Below is a small trained network, with its code and all its weights. Each question gives an input and a class and asks what happens when units are switched off, that is, made to give their printed mean instead of their output.

import numpy as np


def w(rows, s, z=0):
    codes = np.array(rows[::2]) - 128.0
    scale = np.full(codes.shape[1], s)
    scale[-1] = z or s
    return codes * scale


def f(y):
    return y / 2 * (1 + np.tanh(0.7978845608 * (y + 0.044715 * y**3)))


def log_softmax(a):
    a = a - a.max(-1, keepdims=True)
    return a - np.log(np.exp(a).sum(-1, keepdims=True))


def net(x, mask):
    res = np.array(x, float).reshape(1, 3) / 4 @ E
    y = f(res @ A[0][:, :-1].T + A[0][:, -1])
    res = res + np.where(mask, y, B[0][:, -1]) @ B[0][:, :-1]
    return log_softmax(res[-1] @ U[:, :-1].T + U[:, -1])


A, B = {}, {}
E = w([
[102,152,116,29],'x0',
[100,24,139,105],'x1',
[170,148,244,115],'x2',
],0.011)
A[0] = w([
[113,138,174,127,178],'neuron 0',
[119,155,117,59,83],'neuron 1',
[150,76,132,98,104],'neuron 2',
[158,117,75,122,110],'neuron 3',
[123,121,101,145,76],'neuron 4',
[104,116,145,186,68],'neuron 5',
[120,237,118,141,31],'neuron 6',
[119,127,147,135,125],'neuron 7',
[112,142,141,76,63],'neuron 8',
[109,130,115,145,79],'neuron 9',
[109,115,156,123,132],'neuron 10',
[126,127,130,167,116],'neuron 11',
[106,138,128,127,56],'neuron 12',
[127,163,108,136,1],'neuron 13',
[124,120,99,145,30],'neuron 14',
[128,130,104,59,136],'neuron 15',
[89,109,129,129,103],'neuron 16',
[170,158,193,95,97],'neuron 17',
[133,129,140,192,117],'neuron 18',
[131,130,120,97,93],'neuron 19',
[132,151,106,18,75],'neuron 20',
[157,82,120,89,83],'neuron 21',
[152,97,111,222,89],'neuron 22',
[133,76,129,115,78],'neuron 23',
[112,126,94,137,135],'neuron 24',
[119,154,126,110,65],'neuron 25',
[106,135,64,129,111],'neuron 26',
[121,109,133,118,55],'neuron 27',
[136,119,5,123,138],'neuron 28',
[133,121,100,117,81],'neuron 29',
[130,142,215,114,104],'neuron 30',
[116,75,138,115,90],'neuron 31',
[172,185,81,152,54],'neuron 32',
[136,122,180,136,103],'neuron 33',
[134,132,162,117,141],'neuron 34',
[154,131,112,117,78],'neuron 35',
[133,144,60,149,89],'neuron 36',
[134,106,133,195,52],'neuron 37',
[114,130,144,154,84],'neuron 38',
[138,109,123,126,18],'neuron 39',
[125,45,128,113,51],'neuron 40',
],0.021,0.0036)
B[0] = w([
[126,75,130,138,174],'neuron 0',
[189,165,77,94,186],'neuron 1',
[97,171,154,140,166],'neuron 2',
[126,87,135,140,163],'neuron 3',
[125,104,118,139,147],'neuron 4',
[175,156,107,99,169],'neuron 5',
[30,240,200,148,221],'neuron 6',
[128,118,129,121,137],'neuron 7',
[160,137,111,101,164],'neuron 8',
[130,115,130,133,136],'neuron 9',
[120,129,143,145,148],'neuron 10',
[141,138,103,105,157],'neuron 11',
[133,133,133,129,123],'neuron 12',
[101,148,151,145,145],'neuron 13',
[123,105,123,136,144],'neuron 14',
[185,155,82,103,189],'neuron 15',
[93,133,130,134,145],'neuron 16',
[105,29,144,169,218],'neuron 17',
[186,149,89,97,191],'neuron 18',
[141,142,104,124,142],'neuron 19',
[226,170,61,82,219],'neuron 20',
[110,167,146,131,157],'neuron 21',
[207,168,59,69,223],'neuron 22',
[86,171,161,146,163],'neuron 23',
[121,83,131,139,164],'neuron 24',
[130,157,119,123,140],'neuron 25',
[128,62,133,154,196],'neuron 26',
[119,149,133,142,131],'neuron 27',
[118,4,145,155,253],'neuron 28',
[129,113,140,121,141],'neuron 29',
[106,27,127,148,221],'neuron 30',
[86,179,175,150,171],'neuron 31',
[76,209,179,131,196],'neuron 32',
[123,81,104,145,181],'neuron 33',
[134,87,138,143,163],'neuron 34',
[127,134,134,132,126],'neuron 35',
[107,73,146,152,194],'neuron 36',
[190,164,85,92,186],'neuron 37',
[128,128,102,114,138],'neuron 38',
[121,140,145,131,123],'neuron 39',
[48,213,196,150,193],'neuron 40',
],0.032,0.013)
U = w([
[91,2,150,120,154],'0',
[183,152,89,36,1],'1',
[24,195,212,111,196],'2',
],0.0093,0.00095)

Each question gives the input, the list of numbers given to net, and the class t.
The units are the neurons (one row each of A and B). Each row of codes is followed by its name. A weight is (code - 128) times the scale printed after its matrix; where a second scale follows, it is the last column's (A, B and U).
mask holds one flag per neuron, in row order. A switched-off neuron (its flag False) gives its mean, the last column of its row in B, instead of its output. The means were averaged over made-up inputs and are rounded, as every weight is.
A unit's drop is (log p(t) with every unit on - log p(t) with that unit switched off) / (log p(t) with every unit on - log p(t) with every unit switched off).
The circuit of an input: a set's keep is (log p(t) with only the set's units on - log p(t) with every unit switched off) / (log p(t) with every unit on - log p(t) with every unit switched off). Starting from the 12 units with the biggest drops (on a tie, the unit counted first), units are removed one at a time, each time the one whose removal leaves the highest keep (on an exact tie, the one counted first), for as long as the keep stays at least 0.8.
units of the circuit, in order: the units of the circuit, biggest drop first
unit that matters most: the unit with the biggest drop
k most important neurons: the k neurons with the biggest drops, biggest first
drop when u is switched off: that unit's drop, to one decimal
input [6,-8,-8], class 0: 3 most important neurons : [neuron 28; neuron 26; neuron 36]
input [-3,-2,2], class 1: unit that matters most : neuron 28
input [-7,4,6], class 1: 4 most important neurons : [neuron 22; neuron 28; neuron 37; neuron 18]
input [0,-6,-5], class 2: 2 most important neurons : [neuron 6; neuron 32]
input [6,6,-4], class 1: 2 most important neurons : [neuron 20; neuron 15]
input [-8,1,-7], class 1: 2 most important neurons : [neuron 22; neuron 37]
input [-6,-8,-5], class 2: 2 most important neurons : [neuron 6; neuron 32]
input [3,-7,8], class 0: 2 most important neurons : [neuron 17; neuron 30]
input [-5,-8,-6], class 2: 2 most important neurons : [neuron 6; neuron 32]
input [3,-5,-1], class 2: drop when neuron 6 is switched off : 0.3
input [6,-8,-6], class 2: drop when neuron 32 is switched off : 1.0
input [-4,4,2], class 1: drop when neuron 32 is switched off : 0.3
input [2,7,0], class 2: drop when neuron 17 is switched off : 0.0
input [5,7,2], class 2: units of the circuit, in order : [neuron 40]
